-4.04	0.47	-1.08	-4.27	5.03	3.64	-3.24	-4.33	-4.37	-4.45	4.78	2.15
4.80	0.89	3.55	0.05	-0.96	-4.26	-0.65	1.93	-2.11	1.02	1.51	0.83
|
0.83	1.51	1.02	-2.11	1.93	-0.65	-4.26	-0.96	0.05	3.55	0.89	4.80
2.15	4.78	-4.45	-4.37	-4.33	-3.24	3.64	5.03	-4.27	-1.08	0.47	-4.04

-1.56	3.38	4.69	4.18	-3.21	-0.23	-3.97	-2.46	-0.97
0.20	-1.72	-4.82	-2.28	1.86	-2.72	-1.54	3.01	3.41
3.40	3.64	0.59	0.97	-1.38	1.14	-1.91	-3.75	-0.13
3.77	0.60	1.98	-0.24	-0.84	-1.33	1.20	-1.45	0.54
-1.85	1.97	2.21	3.39	2.38	-3.39	-4.14	2.34	-3.45
|
-3.45	2.34	-4.14	-3.39	2.38	3.39	2.21	1.97	-1.85
0.54	-1.45	1.20	-1.33	-0.84	-0.24	1.98	0.60	3.77
-0.13	-3.75	-1.91	1.14	-1.38	0.97	0.59	3.64	3.40
3.41	3.01	-1.54	-2.72	1.86	-2.28	-4.82	-1.72	0.20
-0.97	-2.46	-3.97	-0.23	-3.21	4.18	4.69	3.38	-1.56

-2.49	-1.27	2.68	-2.20
3.87	-3.50	1.48	-3.25
2.22	-4.99	3.53	-5.53
-1.66	2.49	-1.06	2.58
-0.91	-0.87	1.70	-1.18
-3.40	2.75	-0.61	2.51
1.85	-4.78	3.42	-5.42
2.11	2.64	-4.14	3.91
-3.05	2.94	-0.46	2.76
2.86	-3.14	1.22	-2.90
1.93	-4.48	3.57	-4.99
|
-4.99	3.57	-4.48	1.93
-2.90	1.22	-3.14	2.86
2.76	-0.46	2.94	-3.05
3.91	-4.14	2.64	2.11
-5.42	3.42	-4.78	1.85
2.51	-0.61	2.75	-3.40
-1.18	1.70	-0.87	-0.91
2.58	-1.06	2.49	-1.66
-5.53	3.53	-4.99	2.22
-3.25	1.48	-3.50	3.87
-2.20	2.68	-1.27	-2.49

-0.05	0.23	-0.01	-1.98	0.95	3.11
0.12	-0.17	0.02	1.23	-0.57	-1.93
-0.03	0.35	-0.01	-3.14	1.53	4.94
-0.45	0.38	-0.09	-2.41	1.07	3.74
|
3.74	1.07	-2.41	-0.09	0.38	-0.45
4.94	1.53	-3.14	-0.01	0.35	-0.03
-1.93	-0.57	1.23	0.02	-0.17	0.12
3.11	0.95	-1.98	-0.01	0.23	-0.05

5.42	5.38	5.43	-4.57	-4.87	-4.19	-4.79	5.49	-3.92	5.46	5.42	4.79	4.79	3.02	5.07	-4.80
-4.86	-4.83	-4.82	4.78	5.19	5.08	5.04	-4.75	5.01	-4.60	-4.67	-4.40	-4.40	-3.71	-4.68	5.11
|
5.11	-4.68	-3.71	-4.40	-4.40	-4.67	-4.60	5.01	-4.75	5.04	5.08	5.19	4.78	-4.82	-4.83	-4.86
-4.80	5.07	3.02	4.79	4.79	5.42	5.46	-3.92	5.49	-4.79	-4.19	-4.87	-4.57	5.43	5.38	5.42

1.19	-1.04	-3.76	-0.33	-5.16	-0.59	0.38	-0.02	-4.45	-1.02	-1.31	0.16	-1.04	-2.31
2.21	0.84	0.27	1.96	-1.72	1.26	0.53	-0.06	-0.02	1.04	-0.13	0.94	1.00	0.74
-1.04	-0.21	-0.96	-0.21	2.15	0.29	-2.17	-0.04	1.65	0.10	0.55	0.95	0.01	0.96
-1.16	-0.38	0.46	-1.53	0.05	-0.22	2.97	0.04	-0.72	-0.18	1.04	0.39	-0.41	-0.55
2.46	0.74	0.96	1.47	0.15	0.47	-0.80	0.03	1.63	0.55	-1.99	-0.42	0.86	0.81
|
0.81	0.86	-0.42	-1.99	0.55	1.63	0.03	-0.80	0.47	0.15	1.47	0.96	0.74	2.46
-0.55	-0.41	0.39	1.04	-0.18	-0.72	0.04	2.97	-0.22	0.05	-1.53	0.46	-0.38	-1.16
0.96	0.01	0.95	0.55	0.10	1.65	-0.04	-2.17	0.29	2.15	-0.21	-0.96	-0.21	-1.04
0.74	1.00	0.94	-0.13	1.04	-0.02	-0.06	0.53	1.26	-1.72	1.96	0.27	0.84	2.21
-2.31	-1.04	0.16	-1.31	-1.02	-4.45	-0.02	0.38	-0.59	-5.16	-0.33	-3.76	-1.04	1.19

-2.59	0.38	-4.95	2.37	2.19	-0.85	0.23	-2.15	2.98	-2.20	4.22	0.82
-4.06	-2.72	-2.04	1.85	-1.77	-0.11	2.90	-1.48	0.52	1.62	-5.25	-1.80
-1.55	2.06	0.77	0.80	1.26	2.65	-1.70	3.63	2.71	-1.84	-3.34	2.72
-0.06	-2.48	2.46	2.46	3.91	-5.05	-3.95	0.53	-3.93	2.72	1.39	2.61
|
2.61	1.39	2.72	-3.93	0.53	-3.95	-5.05	3.91	2.46	2.46	-2.48	-0.06
2.72	-3.34	-1.84	2.71	3.63	-1.70	2.65	1.26	0.80	0.77	2.06	-1.55
-1.80	-5.25	1.62	0.52	-1.48	2.90	-0.11	-1.77	1.85	-2.04	-2.72	-4.06
0.82	4.22	-2.20	2.98	-2.15	0.23	-0.85	2.19	2.37	-4.95	0.38	-2.59

-0.52	1.33	2.19	-2.09
1.96	0.59	5.16	0.82
-3.85	0.27	-3.73	-2.54
-2.21	-2.98	-2.67	0.31
3.73	-0.69	-0.16	2.23
-1.52	-1.62	2.48	-1.59
-1.41	2.48	3.72	0.59
0.85	-2.14	-3.87	-0.17
0.76	-2.36	2.16	0.10
-2.65	0.53	-4.97	-1.10
0.79	-1.91	-1.78	-2.81
|
-2.81	-1.78	-1.91	0.79
-1.10	-4.97	0.53	-2.65
0.10	2.16	-2.36	0.76
-0.17	-3.87	-2.14	0.85
0.59	3.72	2.48	-1.41
-1.59	2.48	-1.62	-1.52
2.23	-0.16	-0.69	3.73
0.31	-2.67	-2.98	-2.21
-2.54	-3.73	0.27	-3.85
0.82	5.16	0.59	1.96
-2.09	2.19	1.33	-0.52
